Questions about the array below.
1) Report the entry directly below the largest entry.
2) Report the 2nd-last entry, reading row by row.
3) Report the bottom-right entry.
4) Report the fourth-last entry, reading row by row.
5) Report the smallest entry in the first column.
6) Report the bottom entry of the column that holds the largest entry.
7) Report the smallest entry in the last column.
8) Report the entry in the top-left corner.
136  117  113  146  121  119  121  104
132  132  113  138  141  139  134  112
137  118  129  128  128  114  107  123
130  126  114  152  148  129  133  108
140  113  123  140  131  129  129  116
133  139  118  123  140  131  104  120
138  111  123  144  133  128  128  111
138  112  114  120  115  129  121  117
134  144  119  130  147  136  121  126
1) 140
2) 121
3) 126
4) 147
5) 130
6) 130
7) 104
8) 136

Questions about the matrix below. Indices start at 1.
1) Report the entry just right of the smallest entry.
2) Report the entry in row 1 and column 1.
3) Report the entry just left of the smallest entry.
4) Report the bottom entry of the column that holds the largest entry.
5) Report the bottom-right entry.
6) Report the entry in row 3 and column 1.
7) Report the top entry of the column that holds the largest entry.
8) Report the maximum.
[[125 126 121 126 116 103 128 137 117 134 125 111 121 103 129 134]
 [126 126 121 126 118  99 129 137 116 137 127 110 120 100 129 131]
 [124 127 121 127 113 108 127 138 117 131 122 112 124 105 130 137]
 [127 126 123 126 121 107 129 135 120 134 128 115 122 108 128 130]
 [129 128 129 128 130 129 128 127 129 129 130 129 128 130 128 126]]
1) 129
2) 125
3) 118
4) 127
5) 126
6) 124
7) 137
8) 138

Read these off the grid that follows. Rows and columns are numbered from 1.
1) Report the entry in the bottom-right corner.
2) Report the entry just right of the smallest entry.
3) Report the entry at row 1, column 1.
4) Report the entry in the bottom-left corner.
5) Report the entry directly below the smallest entry.
6) Report the entry in row 3 and column 2.
7) Report the entry in row 3 and column 3.
[[133, 116, 132, 134, 132, 117, 132, 122, 131, 121, 129],
 [132, 148, 133, 130, 133, 150, 132, 143, 135, 144, 139],
 [122, 129, 122, 123, 122, 127, 122, 134, 121, 134, 124],
 [132, 125, 132, 133, 132, 125, 132, 131, 132, 130, 131],
 [124, 150, 126, 122, 126, 148, 125, 155, 127, 155, 131],
 [128, 142, 129, 127, 129, 140, 128, 149, 130, 148, 132]]
1) 132
2) 132
3) 133
4) 128
5) 148
6) 129
7) 122

arr =
[[115 132 118 128 128 128 129]
 [130 140 120 142 118 143 130]
 [141 123 121 156 134 105 135]
 [114 134 118 142 118 144 130]
 [116 130 119 130 126 132 128]
 [132 119 121 128 127 128 128]]
The entry just right of the largest entry: 134
The 5th entry in reading order -> 128
Read off the largest entry in the first column.
A: 141
The entry in the bottom-right corner is 128
The first entry in reading order: 115
The largest entry in the first row: 132
Read off the largest entry in the last row.
A: 132
The entry just right of 126: 132
Read off the 4th-last entry, reading row by row.
A: 128
Read off the entry just right of 120.
A: 142
Read off the entry just right of 143.
A: 130
The entry just left of 144 -> 118
Read off the top entry of the column that holds the smallest entry.
A: 128
The entry just right of the smallest entry -> 135
The entry directly below the smallest entry is 144

M =
[[129 146 130 149 124]
 [123 135 123 130 131]
 [128 146 129 148 125]
 [149 149 149 146 149]
 [112 138 112 135 114]]
Report the entry just left of 131.
A: 130
The entry in the bottom-left corner is 112
Report the largest entry in the first column.
A: 149
The third entry on the diagonal from the top-right corner: 129
Report the entry directly below the centre entry.
A: 149
The entry in the top-left corner -> 129
The top-right entry -> 124
The second entry on the main diagonal -> 135
The entry just left of the centre entry is 146
The largest entry in the last column: 149

Read these off the row that follows.
1) Give the entry just left of 120.
2) Give the entry just right of 141.
[136 124 121 120 135 127 141 139 115 138 135 128 131 127 125 151]
1) 121
2) 139

Read these off the matrix that follows. Indices start at 1.
1) What is the entry at row 3, column 1?
2) What is the entry in row 2 and column 3?
3) What is the entry in the top-right corner?
4) What is the largest entry?
5) What is the entry in the bottom-right corner?
6) What is the entry in row 1 and column 3?
7) What is the entry in row 1 and column 1?
[[114 147 114 137 113 142 123 124 139]
 [125 139 122 122 121 129 123 124 125]
 [124 131 124 121 120 121 129 119 124]
 [105 133 120 113 130 129 116 114 140]
 [144 132 130 117 140 140 108 111 139]
 [125 134 123 127 114 112 137 125 116]
 [134 135 120 124 107 112 139 125 110]
 [129 119 140 125 112 112 132 123 113]
 [106 124 137 128 118 114 141 127 129]
 [124 132 126 132 121 127 129 132 131]
 [141 121 133 122 137 121 133 129 111]
 [119 117 140 125 139 133 133 126 124]
 [141 133 121 130 129 131 125 133 124]
 [124 131 123 132 128 131 127 133 136]]
1) 124
2) 122
3) 139
4) 147
5) 136
6) 114
7) 114

[[135 136 123 130 128 124 122 123 124 143 120 123 131 129 121 120]
 [122 102 131 129 124 134 129 134 118 114 111 131 118 137 127 125]
 [117 113 134 127 125 138 135 136 133 117 123 136 117 134 133 133]]
Rows and columns are numbered from 1.
The bottom-right entry: 133
The top-left entry -> 135
The top-right entry -> 120
Find the entry just left of the smallest entry.
A: 122
Find the entry at row 3, column 3.
A: 134
The entry just right of 102: 131
The entry in row 3 and column 1: 117
Find the bottom entry of the column that holds the smallest entry.
A: 113
Find the entry in row 1 and column 2.
A: 136
Find the entry at row 1, column 3.
A: 123
The bottom entry of the column that holds the largest entry is 117
The entry just right of the largest entry: 120
